[[  9   9 -80]
 [ 52 -38 -35]
 [-20  36   7]
 [  4 -12 -50]
 [ 42 -60  -7]
 [-27  -3  -2]
 [ 22 -22 -17]
 [-37 -40  63]
 [-33 -35  64]]
|
[[  9  52 -20   4  42 -27  22 -37 -33]
 [  9 -38  36 -12 -60  -3 -22 -40 -35]
 [-80 -35   7 -50  -7  -2 -17  63  64]]

[[-77 -18 -40 -58  21 -32]
 [ 13 -49   9  -8  18  16]
 [  5 -30   2  -9   3  15]
 [-24  57 -20  -3 -40  -6]
 [-73  -5 -47 -57   9 -20]
 [-12  31   3   9 -15 -19]
 [  7   5  21  19   0 -17]
 [ 26  38  -4  24  10   1]
 [ 60  10  38  51   4   7]
 [  0 -25 -11 -14  35   2]
 [ -3   4 -26 -17   7  16]
 [  1 -26 -13 -15  36   4]]
|
[[-77  13   5 -24 -73 -12   7  26  60   0  -3   1]
 [-18 -49 -30  57  -5  31   5  38  10 -25   4 -26]
 [-40   9   2 -20 -47   3  21  -4  38 -11 -26 -13]
 [-58  -8  -9  -3 -57   9  19  24  51 -14 -17 -15]
 [ 21  18   3 -40   9 -15   0  10   4  35   7  36]
 [-32  16  15  -6 -20 -19 -17   1   7   2  16   4]]

[[ 31  -6  -2]
 [-23  19  -7]
 [-46 -25 -50]
 [ 76  14 -62]
 [-33  70   8]
 [ 31 -10 -14]]
|
[[ 31 -23 -46  76 -33  31]
 [ -6  19 -25  14  70 -10]
 [ -2  -7 -50 -62   8 -14]]

[[-20 -43  17 -10   3  -3  16  17   2]
 [  5 -11   8  31  24 -55 -16 -75  33]]
|
[[-20   5]
 [-43 -11]
 [ 17   8]
 [-10  31]
 [  3  24]
 [ -3 -55]
 [ 16 -16]
 [ 17 -75]
 [  2  33]]

[[ -7  41   4 -31]
 [  2  51  16 -56]
 [ 14 -61  69  60]
 [-15  44  -6 -19]
 [ 49  45  -8  19]
 [ 29  -4 -19   2]
 [ 24 -53  23  31]
 [-21  53  18  23]
 [ 30  35  20  33]
 [-17  64  18  20]
 [-40  34   9 -48]]
|
[[ -7   2  14 -15  49  29  24 -21  30 -17 -40]
 [ 41  51 -61  44  45  -4 -53  53  35  64  34]
 [  4  16  69  -6  -8 -19  23  18  20  18   9]
 [-31 -56  60 -19  19   2  31  23  33  20 -48]]

[[ 29   8  20   5  58   8   3  28 -69   3  39 -24   4  -4 -18]
 [ 17 -17 -18   2  13 -33  16 -46 -20   9 -17   1  21  29  27]
 [-24 -52   5  -9 -63 -13  -9   8 -34  13  -3  -5  -4  12  51]
 [  9  -2  -7   7 -23 -10  17   0  12   1 -52 -26 -25   0  26]
 [  4  25  41   3  57  15  -1 -21   5   0 -25 -17  -9  -7  49]]
|
[[ 29  17 -24   9   4]
 [  8 -17 -52  -2  25]
 [ 20 -18   5  -7  41]
 [  5   2  -9   7   3]
 [ 58  13 -63 -23  57]
 [  8 -33 -13 -10  15]
 [  3  16  -9  17  -1]
 [ 28 -46   8   0 -21]
 [-69 -20 -34  12   5]
 [  3   9  13   1   0]
 [ 39 -17  -3 -52 -25]
 [-24   1  -5 -26 -17]
 [  4  21  -4 -25  -9]
 [ -4  29  12   0  -7]
 [-18  27  51  26  49]]

[[-15 -19   4 -12 -11  16 -31 -39   5]
 [-22 -29 -20 -45   3 -44 -25   1 -12]
 [ 12 -21 -28 -38 -37  -4 -10  38  -5]
 [-10  15  10 -27  20 -11   6 -10   6]
 [-37  -7 -52  18   4 -23  53  -7  31]
 [-36 -17  32  -9  18 -19  15 -28   8]
 [ 32  33 -34  29  13 -66 -19 -52  23]]
|
[[-15 -22  12 -10 -37 -36  32]
 [-19 -29 -21  15  -7 -17  33]
 [  4 -20 -28  10 -52  32 -34]
 [-12 -45 -38 -27  18  -9  29]
 [-11   3 -37  20   4  18  13]
 [ 16 -44  -4 -11 -23 -19 -66]
 [-31 -25 -10   6  53  15 -19]
 [-39   1  38 -10  -7 -28 -52]
 [  5 -12  -5   6  31   8  23]]
---
[[ 18  17   5 -39  17]
 [-27  38   5  19 -27]
 [ -5  19  16  -8  66]
 [  2   4  55 -16 -60]]
|
[[17  5]
 [38  5]]

[[  6  -3  21]
 [ 29 -20 -40]
 [-26  48  -1]
 [  1  49 -18]
 [-68 -21 -30]]
|
[[ -3  21]
 [-20 -40]]

[[ 24  39 -35]
 [-43 -39  29]
 [-31 -44  39]
 [ 60 -13  30]]
|
[[ 39 -35]
 [-39  29]]

[[  1  -5   2   8 -25]
 [-37 -43 -40 -64  21]]
|
[[ -5   2]
 [-43 -40]]

[[ 23  -9 -47 -40]
 [-31  45 -42  39]
 [-54 -39 -39 -28]
 [ 28  13  61  18]
 [ 65 -34  16 -33]]
|
[[ -9 -47]
 [ 45 -42]]

[[-52  48  76  55]
 [-59   9 -46  51]]
|
[[ 48  76]
 [  9 -46]]

[[-72  -6 -16  52]
 [-28  72 -24   1]
 [ 17  14 -22 -25]
 [ -6 -13  -4  -6]
 [ -2   6  -1   3]]
|
[[ -6 -16]
 [ 72 -24]]

[[-69 -15  16]
 [-42  45 -18]]
|
[[-15  16]
 [ 45 -18]]
---
[[  2  -4   1   0 -73]
 [-31  35  -2  -3   2]
 [  7  -6   0   1 -12]]
|
[-73  -3   0]

[[-21 -61  -4   4]
 [ 14  52 -19  -7]]
|
[  4 -19]

[[ 21  44 -61 -17 -45]
 [ -2   9 -18 -27  30]
 [-25 -25  27  16 -69]
 [-27 -35  45  15 -40]
 [ -6   6 -14 -27  36]]
|
[-45 -27  27 -35  -6]

[[ 37  45  16 -25   1]
 [  7 -69 -32 -10 -17]
 [-74   3 -30  14  34]]
|
[  1 -10 -30]

[[ 15 -47]
 [-40   3]
 [  5 -12]
 [ 23 -61]]
|
[-47 -40]

[[-30  -3 -54 -36 -18]
 [ -9  -1 -50  39 -10]
 [-30 -25  19 -62 -25]
 [-28 -30  34 -61 -27]
 [-68 -19 -49  -7 -67]]
|
[-18  39  19 -30 -68]

[[  8 -72]
 [ 38   4]
 [-10   6]]
|
[-72  38]

[[-23  -1   0 -48   2]
 [ 22   5   1 -77  -3]
 [  3   0   0   0   0]
 [ 21   7   2 -78  -3]]
|
[  2 -77   0   7]

[[ 26   3]
 [-15  -6]
 [-27  -6]
 [-19 -25]
 [ 28  60]]
|
[  3 -15]
---
[[  5   3   5 -12   6   5   4   6   6   4   6]
 [  4  -4  -4 -74  -7   0   0   3   2   1  -6]
 [  4   0  -4 -64  -4   1   1   3   1   3  -4]
 [ -1   4   0  29   3   0   0  -2  -3   1   3]
 [ -8 -10 -16 -81 -21 -12  -9 -10 -12  -7 -20]
 [  6   5   5 -28   8   7   5   6   6   5   7]]
|
[[  5   4   4  -1  -8   6]
 [  3  -4   0   4 -10   5]
 [  5  -4  -4   0 -16   5]
 [-12 -74 -64  29 -81 -28]
 [  6  -7  -4   3 -21   8]
 [  5   0   1   0 -12   7]
 [  4   0   1   0  -9   5]
 [  6   3   3  -2 -10   6]
 [  6   2   1  -3 -12   6]
 [  4   1   3   1  -7   5]
 [  6  -6  -4   3 -20   7]]

[[ 41 -15 -53 -13 -24  29  11  40 -11]
 [-15 -14  53  -8  16 -30 -14 -10  21]
 [ -8 -59  22 -15 -19  11  10  33  51]
 [-43  12  10  12  65  10  -6 -28 -31]]
|
[[ 41 -15  -8 -43]
 [-15 -14 -59  12]
 [-53  53  22  10]
 [-13  -8 -15  12]
 [-24  16 -19  65]
 [ 29 -30  11  10]
 [ 11 -14  10  -6]
 [ 40 -10  33 -28]
 [-11  21  51 -31]]

[[-46  33]
 [ 71 -40]
 [-26 -18]]
|
[[-46  71 -26]
 [ 33 -40 -18]]

[[ 50 -28  48  46  -5  52  -1  -6  30   8]
 [ 24 -48  18  61  27  10  19 -42  48  67]
 [ 22  26 -12   0  21 -26  61  25  -2  27]
 [  6 -28  21  23 -16 -42  48 -31   9  13]
 [-39   4  19  45 -21 -48 -44  18  26 -83]
 [ 60 -50  48  29  -6 -41  41 -12  23 -66]
 [-45  22  -6 -13 -36  16 -19  -1 -13  38]
 [-15 -53 -23   4 -32   9 -44  47   9   7]
 [ 16  47  21  54  61 -33  -1  49  40 -78]]
|
[[ 50  24  22   6 -39  60 -45 -15  16]
 [-28 -48  26 -28   4 -50  22 -53  47]
 [ 48  18 -12  21  19  48  -6 -23  21]
 [ 46  61   0  23  45  29 -13   4  54]
 [ -5  27  21 -16 -21  -6 -36 -32  61]
 [ 52  10 -26 -42 -48 -41  16   9 -33]
 [ -1  19  61  48 -44  41 -19 -44  -1]
 [ -6 -42  25 -31  18 -12  -1  47  49]
 [ 30  48  -2   9  26  23 -13   9  40]
 [  8  67  27  13 -83 -66  38   7 -78]]

[[-15  12   3  60  13  52   3 -16]
 [ -2 -35 -42 -52   8 -63 -29   9]
 [ -1  28  27  68  11  70  20 -10]
 [ 30 -10 -21   6  75 -11   0  14]
 [-30 -38 -51  -2   9 -24 -49   6]
 [ 34  37  54  -7  -5  20  50   0]
 [ 14 -20 -34  11  68 -12 -18  13]]
|
[[-15  -2  -1  30 -30  34  14]
 [ 12 -35  28 -10 -38  37 -20]
 [  3 -42  27 -21 -51  54 -34]
 [ 60 -52  68   6  -2  -7  11]
 [ 13   8  11  75   9  -5  68]
 [ 52 -63  70 -11 -24  20 -12]
 [  3 -29  20   0 -49  50 -18]
 [-16   9 -10  14   6   0  13]]

[[-26  39   2  23  28  11  22  31]
 [ 26 -19 -37 -35 -20  -7 -22   9]
 [-26  39   2  22  27   9  24  33]
 [ 34 -26 -29 -32 -32 -10 -24  -3]
 [-25  34  34  39  49  26  29  14]
 [-34  32  -1  13  37  10  21  30]
 [-34  25  -8   4  38   9  17  29]
 [ 42  -3 -17 -11 -47 -13 -11   5]
 [  7  46  45  63  16  26  27  11]
 [ 42 -44   7 -29   5   8 -11 -18]
 [ 27 -27 -34 -37 -17  -5 -25   1]]
|
[[-26  26 -26  34 -25 -34 -34  42   7  42  27]
 [ 39 -19  39 -26  34  32  25  -3  46 -44 -27]
 [  2 -37   2 -29  34  -1  -8 -17  45   7 -34]
 [ 23 -35  22 -32  39  13   4 -11  63 -29 -37]
 [ 28 -20  27 -32  49  37  38 -47  16   5 -17]
 [ 11  -7   9 -10  26  10   9 -13  26   8  -5]
 [ 22 -22  24 -24  29  21  17 -11  27 -11 -25]
 [ 31   9  33  -3  14  30  29   5  11 -18   1]]
